In the rows, 128 means zero.
Each row is followed by its class.
[173 107 142 130 116 133 154 118 131 122 128 110 104 116  97 139 123 152
 122 123 110 129 130 144 130 141 123 125 137 114 107 130 124 152 115 150
 138 153] -> R
[124 141 123 158 126 132 142 126 121 118 119 135 129 125 120 120 137 130
 130 110 131 129 135 144 115 133 120 141 126 161 112 125  76 146 127 138
 146 163] -> Z
[129 122 148 135 117 126 125 137 115 127 122 136 121 136 104 129 125 109
 144 119 128 124 148 114 139 135 130 141 140  90 126 150 121 112 127 103
 130 109] -> G
[127 123 154 125 119 126 134 135 101 138 122 145 112 138  68 121 142 115
 141 119 103 128 128 137 138 123 124 145 111  53 114 149 133 110 131 128
 119 113] -> G
[ 82 127 135 190 149 143 135 121 129 113 128 138 117 140 101 134 113 130
 135 143 135 130 162 136 113 129 145 127 118 133  98 129 128 128 130 102
 132 182] -> S
[139 132 140 143 127 126 125 135 126 132 128 128 116 124  94 109 111 122
 133 118 120 131 129 130 132 116 125 130 126  94 115 143 129  85 131 137
 123 119] -> G
[114 122 145 179 101 143 136 111 138 118 118 125 114 135  90 125 145 138
 134 151 108 139 145 176 110 117 126 153 122 102 102 148 118 121 120 115
 143 182] -> R
[140 126 129 126 132 125 125 133 125 139 119 133 101 132 108 114 125 136
 133 125 116 131 114 159 131 152 120 153 139 114 112 129 128 117 126 119
 132 138] -> G
[121 123 146 134 126 149 123 118 150 131 134 130 105 129 105 151 123 131
 128 138 123 137 145 140 127 143 148 142 110 125 116 137 139 112 123 126
 134 171] -> R
[141 142 148 126 106 135 122 127 116 149 140 135 112 122  80 124 114 128
 129 123 113 131 126 149 123 143 126 155 122 102 120 135  99 117 127 131
 126 124] -> G
[165 123 138 155 117 143 122 119 108 139 135 119 118 128  77 192 124 133
 120 129 120 140 144 126 111 138 141 131 114 142 137 134 126 116 126 129
 133 176] -> R
[150 122 138 146 127 123 131 138 110 144 127 129 125 128  61 111 130 158
 114 151 120 132 142 136 132 131 140 126 121  90 115 153  91  80 129 125
 124  99] -> G
[114 126 136 143 137 145 133 117 139 138 137 135 107 146  86 152 119 135
 122 140 126 138 151 130 131 133 140 130 125 126 117 124 131 121 122 119
 121 169] -> R
[124 145 145 205 148 144 138 125 112 131 116 146 106 134  59 119 123 141
 139 133 120 140 131 158 122 130 128 141 123  97 110 143  96  90 131  51
 146 132] -> G
[104 143 188 185 121 130 141 140 125 122 119 133 122 121 113 103 132 125
 133 134 108 119 122 131 119 129 112 127 136 100 108 140 115 109 126 106
 119  97] -> G
[165 129 151 112 139 118 126 132 117 143 118 128 118 123  90 114 112 121
 124 140 114 138 117 150 135 122 152 122 117 132 126 146 109  91 133 114
 134  88] -> G
[116 129 127 150 152 130 135 122 108 112 117 138 125 147 136 120 146 132
 141 152 128 128 131 138 116 132 129 113 139 151 119 115 120 131 118  94
 129 176] -> S
[ 99 120 139 159 154 135 130 129 124 138 133 132 116 152 111 141 136 134
 128 131 118 122 152 133 126 135 134 134 128 126 103 130 134 126 131  88
 144 186] -> S
[169  93 163 128 112 133 133 128 123 144 110 122  94 129  90 124 127 124
 136 115 117 139 130 147 125 136  83 139 118 105 130 139 110 122 121 140
 116 138] -> R
[124 125 136 162 137 137 132 125 132 122 127 123 115 155 103 164 132 155
 126 137 125 140 144 164 115 147 133 128 120 126 132 129 132 132 131 100
 139 184] -> R
[132 114 138 116 119 125 130  97 131 127 140 135  69 129 105 138 124 147
 124 109  98 136 147 145 115 128 128 143 116 107 115 142 139 142 126 143
 128 199] -> R
[104 117 206 137 113 121 125 135 115 124 110 153 123 142  80 107 130 128
 121 114 122 134 130 174 139 137 108 151 122  55 119 137 107 109 126 109
 118 123] -> G
[126 132 141 152 132 140 118 122 109 134 120 135 132 132  93 127 137 125
 137 134 150 140 137 131 142 140 104 141 115 117 125 139 104 107 139  92
 120 131] -> G
[155 121 143 146 120 128 126 115 131 131 124 121 104 147  93 134 123 157
 134 116 113 105 121 130 142 121 116 136 107 114 122 143 126 111 114 143
 132 176] -> R
[ 89 119 141 169 169 121 134 142 139 131 123 134 120 144 137 148 127 129
 132 155 121 106 157 137 118 136 139 127 129 151 109 119 133 129 118  79
 135 171] -> S
[128 116 141 119 128 135 138 112 139 127 120 113 103 134  93 138 123 140
 131 115 116 128 140 163 122 125 131 132 114 127 125 126 139 142 120 128
 124 162] -> R
[145 121 153 127 111 127 139 142 103 114 122 139 128 136 118 106 132 111
 152 120  89 129 105 148 136 119 111 129 120  71 118 145 128 138 117 148
 134 127] -> G
[183 125 128 127 114 134 128 113 139 111 127 131 113   4 102 126 133 142
 132  98 111 145 133 155 113 148 117 135 125 138 115 145 115 132 115 141
 139 171] -> R
[137 129 150 169 127 137 126 137 153 138 123 127 118 123 102 121 116 130
 119 140 121 136 123 144 123 142 138 128 127 113 130 157 108  81 118 121
 128  86] -> G
[116 115 132 175 141 136 134 134 133 124 123 133 111 164 114 148 132 143
 135 140 119 156 163 134 121  96 128 132 126 177 121 117 118 132 125 108
 117 212] -> S
[ 51 121 125 199 132 114 151  83 124 103 134 122 117 143 131 139 136 136
 129 148 128 135 131 146 117 143 132 129 134  90  83 122 163 124 119  99
 140 182] -> S
[130 122 157 147 144 133 121 121 127 130 107 161 116 139 105 138 134 130
 130 139 121 128 133 156 123 142 118 138 129 143 115 137  87 123 122 102
 123 170] -> R
[118 130 145 141 102 117 128 135 141 133 121 138 108 132 101 113 124 120
 129 123 120 131 117 138 131 120 121 129 128  66 121  91 138 114 123 132
 124 115] -> G
[148 159 128 184 152 131 141 102 123 116 124 134 121 131 126 125 131 145
 128 156 139 115 129 138 122 135 150 114 154 158 117 162 108 109 121  99
 140 176] -> S
[167 116 128 139 128 146 128 117 132 132 129 132 118 135 106 140 117 124
 115 144 116 130 141 143 113 150 133 136 130 170 129 146 107 123 130 134
 136 172] -> R
[136 137 140 160 125 129 121 136 109 139 144 120 111 128  81 107 135 118
 124 122 124 133 122 111 121 118 110 141 121  73 130 138 104 101 125 123
 127 100] -> G
[113 142 157 106 102 122 131 119 111 126 112 148 114 112 113 117 134 151
 133 113 114 128 143 154 129 150 104 159 136 146 133 105 109 140 120 139
 130 164] -> Z
[151 119 134 114 125 135 115 115 148 139 115 106 112 120 129 133 107 150
 128 185 126 142 128 133 122 137 121 130 123 168 130 141  87 124 112 120
 126 138] -> R
[130 114 126 147 177 112 136 135 124 130 130 136 127 149  96 128 124 145
 129 164 125 135 146 128 115 130 147 110 131 145 115 137 137 113 122 101
 135 183] -> S
[113 136 146 168 109 109 113 136 129  97 121 141 111 129  92 117 123 108
 138 134 131 142 122 148 146 129 128 164 100  64 103 145  79  94 147  89
 151  61] -> G
[152 133 184 112 133 134 121 117 135 150 146 118 116 139  92 143 128 115
 116 117 119 132 121 136 114 135 110 148 123  82 136 120 133 122 128 126
 125 149] -> R
[120 131 133 139 162 126 145 111 117 122 121 141 115 140 125 145 126 155
 132 156 107 139 150 145 119 133 133 116 135 157 115 110 127 145 123 112
 134 219] -> S
[141 117 139 183 127 131 130  98 136 105 131 123 115 110 110 153 121 134
 128 138 123 127 149 144  95 136 133 135 134 124 134 159 127 133 128 124
 126 182] -> R
[169 138 124 104 137 132 110 123 143 149 133 115 144 111  91 158 118 128
 112 151 128 140 133 116 123 135 163 133 109 148 152 131 106 101 146 134
 127 107] -> R
[134 117 126 138 122 150 126 111 128 142 121 130  92 121  82 134 115 142
 128 122 112 133 133 136 128 128 138 138  76 160 115 131 111 116 134 146
 127 176] -> R
[141 113 143 128 141 138 121 123 137 133 115 119 110 129  80 171 124 154
 122 130 114 125 145 140 138 123 130 124 125 138 127 138 151 119 115 110
 124 188] -> R
[103 125 129 154 155 131 120  96 122 122 127 128 133 145 136 139 130 142
 125 143 123 132 146 127 133 147 114 127 149 163 104 134 135 131 127  99
 131 197] -> S
[121 149 144 139 134 130 115 112 139 151 131 128 116 139  87 133 133 133
 127 128 109 137 133 132 120 122 122 129 114 108 120 142 127 119 132 125
 124 140] -> R
[128 120 121 180 167 121 144 123 116 116 137 128 123 129 111 137 133 136
  82 151 128 130 153 142 106 136 152 135 130 172 104 125 133 138 129 106
 138 209] -> S
[121 120 141 138 138 140 128 107 119 124 134 121 106 127  73 128 122 148
 112 130 106 142 138 146 122 135 115 134 125 143 117 126 113 133 138 148
 127 183] -> R
[117 138 138 147 103 139 134 126 130 128 141 139 120 114 142 119 130 134
 147 126 113 120 136 134 173 136 104 138 134 169  88 114 109 141 132 149
 146 134] -> Z
[132 145 135 161 134 133 136 141 125 136 131 129 116 127 107  93 123 102
 132 134 115 147 116 145 129 131 114 127 132 106 114 138  93 105 129 135
 130 111] -> G
[159 131 148 157 125 121 147 126 121 128 120 136 113 125  91 106 132 133
 141 147 129 129 124  64 124 122 116 140 119  91 126 153 121 105 124 120
 132 120] -> G
[133 118 152 122 128 143 133 124 119 132 138 111 113 122  90 137 130 136
 133 132 107 155 172 132 125 122 127 120 124 144 119 130 138 139 142 156
 122 179] -> R
[118 120 133 122 134 127 114 134 113 136 106 135 114 138  98 123 121 145
 144  97 115 128 129 145 150 131 118 130 128  97 130 135 151 158 136 111
 130 150] -> G
[115 123 142 155 129 146 129 121 126 126 128 125  97 145  91 124 128 126
 132 134 102 136 135 159 118 127 128 136 119  95  98 129 123 133 118 129
 128 177] -> R
[145 144 128 132 107 131 136 132 111 110 138 145 123 122  99 108 144 109
 136 133 129 121 125 128 130 116 121 137 119  62 123 131 110 101 135 139
 133  99] -> G
[196 116 144 121 102 127 122 137 140 126 120 131 121 112  89 113 127 130
 137 159 138 140 126 142 147 140 136 131 123 119 129 156  70  87 125 139
 117  36] -> G
[124 117 147 123 104 116 138 144 137 120 127 131 116 132 125 107 124 141
 137 131 109 135 117 151 121 131 120 126 126  95 108 135 108 103 129 136
 128 108] -> G

Each row is followed by its class. Each block has new classes.
[134 126 141 127 169 107 129 123 132 107 142 133  51 137 129 117 115 123
 110 127 151 126 135 124 118 106 138 136 129 128 130 146 152 129 153 129
 135 121] -> V
[117 110 119 130 163 135 127 110 116 116 130 150  54 155 122 111 107 103
 115 142 133 122 148 125 112 140 120 131 138 152 161 144 127 120 139 135
 113  99] -> K
[128 110 129 144 137 138 119 143 111 109 118 148  95 127 127  95  98  76
 116 135 145 107 139  81 122 124 137 148 137 142 171 130 151 119 161 120
 124 133] -> V
[122 127 133 144 133 123 129 126 122 113 120 112  63 142 137  80 111 107
 120 114 145 131 153 139 111 142 136 148 125 119 155 141 150 116 166 129
 116 133] -> H
[131 162 130 137 178  90 112 123 118 112 137 162  67 127 141 116 151 109
 119 147 177 109 153 145 134 106 124 129 141 139 132 140 165 126 159 144
 135 116] -> V
[121 156 121 143 150 106 119 108 124 114  86 128  20 125 119  93 106  98
 100 123 160 109 125  92 131 154 111 131 134 123 162 156 134 121 141 137
 121 126] -> H
[132 151 142 139 167 117 118 137 109  93 121 134  54 128 136 100 111 111
 121 127 162 133 172 144 135 104 129 149 131 121 116 122 164 123 147 123
 116  89] -> V
[118 152 168 144 156  66  91 107 134  80 118 125  12 131 113 105  92  82
 114 144 162 143 152 157 121  89  83 144 134 135 154 167 174 114 158 124
 112  93] -> V
[145 134 143 152 192 115 143 111 118 102 151 150  63 138 136 100 122 117
 118 117 144 117 162 143 112 119 139 120 159 127 135 142 158 124 151 145
 112  88] -> V
[122 141 126 137 153 127 130 105 119 121 134 163 128 130 141  76 114 108
 116 122 143 137 150 122 136 125 158 128 134 121 151 139 131 134 156 133
 115 134] -> K
[118 129 134 155 139 110 101 111 142 101 119 122   8 142 131  82  90  97
  79 115 150 134 152 141 134 124 124 178 128 114 163 155 162 125 144 142
  99 127] -> H
[122 145 122 123 168 100 120 112 116 114 140 157  39 129 119 122 118 117
 112 156 154 122 155 143 130 106 138 141 126 111 132 150 114 150 127 130
 143 115] -> V
[132 144 139 118 163 108 121 126 112 110 128 159  55 127 137 128 113 119
  91 139 158 107 142 135 119 120 105 144 136 125 142 183 159 122 134 127
 134 125] -> V
[116 136 116 132 155  91 119 127 140 113 113 115  34 131 128 129 133 105
 113 143 137 130 112 142 155 120 111 150 130 119 130 173 136 125 140 133
 123 148] -> H
